Here is a tiny trained network, its code and every weight. The questions are about switching its units off for an input and a target symbol, where a switched-off unit gives its printed mean instead of its output.

import numpy as np


def w(rows, s, z=0):
    codes = np.array(rows[::2]) - 128.0
    scale = np.full(codes.shape[1], s)
    scale[-1] = z or s
    return codes * scale


def f(y):
    return y / 2 * (1 + np.tanh(0.7978845608 * (y + 0.044715 * y**3)))


def softmax(a):
    e = np.exp(a - a.max(-1, keepdims=True))
    return e / e.sum(-1, keepdims=True)


def log_softmax(a):
    a = a - a.max(-1, keepdims=True)
    return a - np.log(np.exp(a).sum(-1, keepdims=True))


def net(x, mask):
    ids = ['ΘΩαβγεζλμξπσψ'.index(c) for c in x.split()]
    T = len(ids)
    res = E[ids] + P[:T]
    u = 0
    for l in range(2):
        q, k, v = (res @ M[l].T for M in (Q, K, V))
        z = softmax(np.where(np.tri(T) > 0, q @ k.T / 4**0.5, -1e9)) @ v
        res = res + np.where(mask[u], z, O[l][:, -1]) @ O[l][:, :-1]
        u += 1
        y = f(res @ A[l][:, :-1].T + A[l][:, -1])
        res = res + np.where(mask[u : u + 4], y, B[l][:, -1]) @ B[l][:, :-1]
        u += 4
    return log_softmax(res[-1] @ U[:, :-1].T + U[:, -1])


Q, K, V, O, A, B = {}, {}, {}, {}, {}, {}
E = w([
[2,103,103],'Θ',
[132,131,97],'Ω',
[183,150,143],'α',
[69,87,83],'β',
[65,89,87],'γ',
[100,37,62],'ε',
[169,128,79],'ζ',
[127,70,77],'λ',
[129,51,72],'μ',
[155,146,164],'ξ',
[192,118,186],'π',
[84,57,93],'σ',
[104,191,141],'ψ',
],0.019)
P = w([
[60,186,100],'0',
[106,62,147],'1',
[155,175,77],'2',
[112,54,160],'3',
[184,185,60],'4',
[119,56,161],'5',
[200,202,52],'6',
[112,56,163],'7',
[204,223,45],'8',
[109,53,162],'9',
[214,245,44],'10',
[106,50,163],'11',
[141,116,1],'12',
],0.0096)
Q[0] = w([
[54,115,172],'0.h0',
[170,114,105],'0.h0',
[254,64,107],'0.h0',
[124,131,128],'0.h0',
],0.019)
K[0] = w([
[62,87,129],'0.h0',
[153,172,159],'0.h0',
[180,173,250],'0.h0',
[124,125,117],'0.h0',
],0.019)
V[0] = w([
[18,96,105],'0.h0',
[172,140,123],'0.h0',
[165,146,157],'0.h0',
[254,184,210],'0.h0',
],0.0057)
O[0] = w([
[247,98,85,11],'0.h0',
[72,149,155,176],'0.h0',
[87,126,130,164],'0.h0',
[2,156,155,254],'0.h0',
],0.0079,0.0019)
A[0] = w([
[150,108,51,195],'0.n0',
[76,16,13,148],'0.n1',
[100,131,2,92],'0.n2',
[148,247,113,7],'0.n3',
],0.0094,0.0018)
B[0] = w([
[2,151,158,182],'0.n0',
[201,150,149,246],'0.n1',
[12,161,131,197],'0.n2',
[71,139,99,147],'0.n3',
],0.015,0.011)
Q[1] = w([
[190,2,153],'1.h0',
[194,179,72],'1.h0',
[173,213,112],'1.h0',
[36,57,31],'1.h0',
],0.0081)
K[1] = w([
[181,8,56],'1.h0',
[95,83,147],'1.h0',
[71,128,157],'1.h0',
[214,160,141],'1.h0',
],0.012)
V[1] = w([
[178,248,38],'1.h0',
[111,133,71],'1.h0',
[51,88,15],'1.h0',
[139,102,190],'1.h0',
],0.012)
O[1] = w([
[170,206,6,174],'1.h0',
[135,118,59,173],'1.h0',
[128,55,46,248],'1.h0',
[112,129,190,70],'1.h0',
],0.015,0.011)
A[1] = w([
[178,19,126,95],'1.n0',
[254,150,138,254],'1.n1',
[66,236,100,248],'1.n2',
[115,60,154,66],'1.n3',
],0.0098,0.0034)
B[1] = w([
[155,253,186,141],'1.n0',
[243,89,116,133],'1.n1',
[166,127,242,250],'1.n2',
[65,38,116,138],'1.n3',
],0.015,0.017)
U = w([
[137,107,128,179],'Θ',
[204,40,119,147],'Ω',
[134,213,155,65],'α',
[106,135,123,94],'β',
[149,85,140,196],'γ',
[57,107,144,164],'ε',
[133,59,60,46],'ζ',
[103,170,132,137],'λ',
[135,113,151,213],'μ',
[164,111,184,125],'ξ',
[57,248,179,2],'π',
[112,159,143,65],'σ',
[124,219,109,142],'ψ',
],0.013,0.0065)

Each question gives the input, a string of symbols that net reads in full, and the target symbol t.
The units are the heads (4 rows each of Q, K, V and O) and the neurons (one row each of A and B). Each row of codes is followed by its name. A weight is (code - 128) times the scale printed after its matrix; where a second scale follows, it is the last column's (O, A, B and U).
mask holds one flag per unit, layer by layer, with each layer's heads first. A switched-off unit (its flag False) gives its mean, the last column of its rows in O or B, instead of its output. The means were averaged over made-up inputs and are rounded, as every weight is.
A unit's drop is (log p(t) with every unit on - log p(t) with that unit switched off) / (log p(t) with every unit on - log p(t) with every unit switched off).
The circuit of an input: a set's keep is (log p(t) with only the set's units on - log p(t) with every unit switched off) / (log p(t) with every unit on - log p(t) with every unit switched off). Starting from all 10 units, units are removed one at a time, each time the one whose removal leaves the highest keep (on an exact tie, the one counted first), for as long as the keep stays at least 0.8.
units of the circuit, in order: the units of the circuit, biggest drop first
top k neurons: the k neurons with the biggest drops, biggest first
top k neurons in layer l: the k neurons of layer l with the biggest drops, biggest first
input Θ α λ λ ξ ζ σ λ γ α ψ σ λ, target ψ: units of the circuit, in order -> (1.h0)
input ψ σ ζ α σ, target ζ: units of the circuit, in order -> (0.n1 0.n3 1.h0)
input λ ξ λ π π μ ζ ψ γ, target ζ: top 2 neurons in layer 0 -> (0.n1 0.n2)
input ζ λ α, target ζ: top 2 neurons -> (0.n1 0.n0)
input ε μ π α λ ζ ζ Ω ζ ξ λ, target ζ: top 4 neurons -> (0.n1 0.n2 0.n3 1.n0)
input Θ σ μ λ, target ξ: units of the circuit, in order -> (0.n1 1.h0)
input β ξ ξ γ Ω ψ α β, target Ω: top 3 neurons -> (0.n1 1.n1 1.n2)
input β σ β Ω ζ Ω π, target ζ: units of the circuit, in order -> (1.h0 1.n2)
input ψ γ ζ ε ζ ε α ζ Ω ψ ψ α Ω, target ψ: top 3 neurons -> (0.n3 0.n1 0.n2)
input μ λ Ω ζ ζ λ Θ, target ζ: units of the circuit, in order -> (1.h0 0.n1)
input γ π α π, target ε: top 4 neurons -> (0.n1 0.n0 1.n2 1.n3)
input β ζ γ σ α α ζ α ζ γ β ζ, target ψ: top 3 neurons in layer 0 -> (0.n0 0.n2 0.n3)
input ζ ζ Ω α β ε π μ Ω γ ζ σ Ω, target ζ: units of the circuit, in order -> (0.n1 1.h0 0.n2)
input μ Θ α ψ α β, target Ω: units of the circuit, in order -> (0.h0)
input ε α ε σ, target ξ: units of the circuit, in order -> (0.n1 1.h0)
input π λ λ ζ ζ γ π μ, target ε: top 3 neurons -> (0.n1 1.n2 1.n3)
input ζ π ζ α ζ β ζ σ μ, target ζ: top 3 neurons -> (0.n1 0.n2 0.n3)
input ζ ζ ζ α ζ, target ζ: units of the circuit, in order -> (1.h0 0.n1 0.n2)
input α π Ω γ α μ ζ ζ μ, target ζ: top 2 neurons -> (0.n1 0.n3)
input ζ μ π ζ, target ε: units of the circuit, in order -> (0.h0)
input γ ξ ξ γ π π ζ λ, target ε: top 4 neurons -> (0.n1 1.n2 0.n0 1.n3)
input β π ε Θ β μ ζ Θ π λ, target ε: top 2 neurons -> (0.n1 0.n0)
input ξ α α π π λ Ω μ μ ψ, target Ω: top 3 neurons -> (0.n0 0.n2 1.n1)
input λ ψ π σ π, target π: top 2 neurons -> (0.n1 0.n0)
input μ μ Ω ζ σ ζ ζ ζ π, target ζ: top 3 neurons -> (0.n2 0.n0 0.n3)
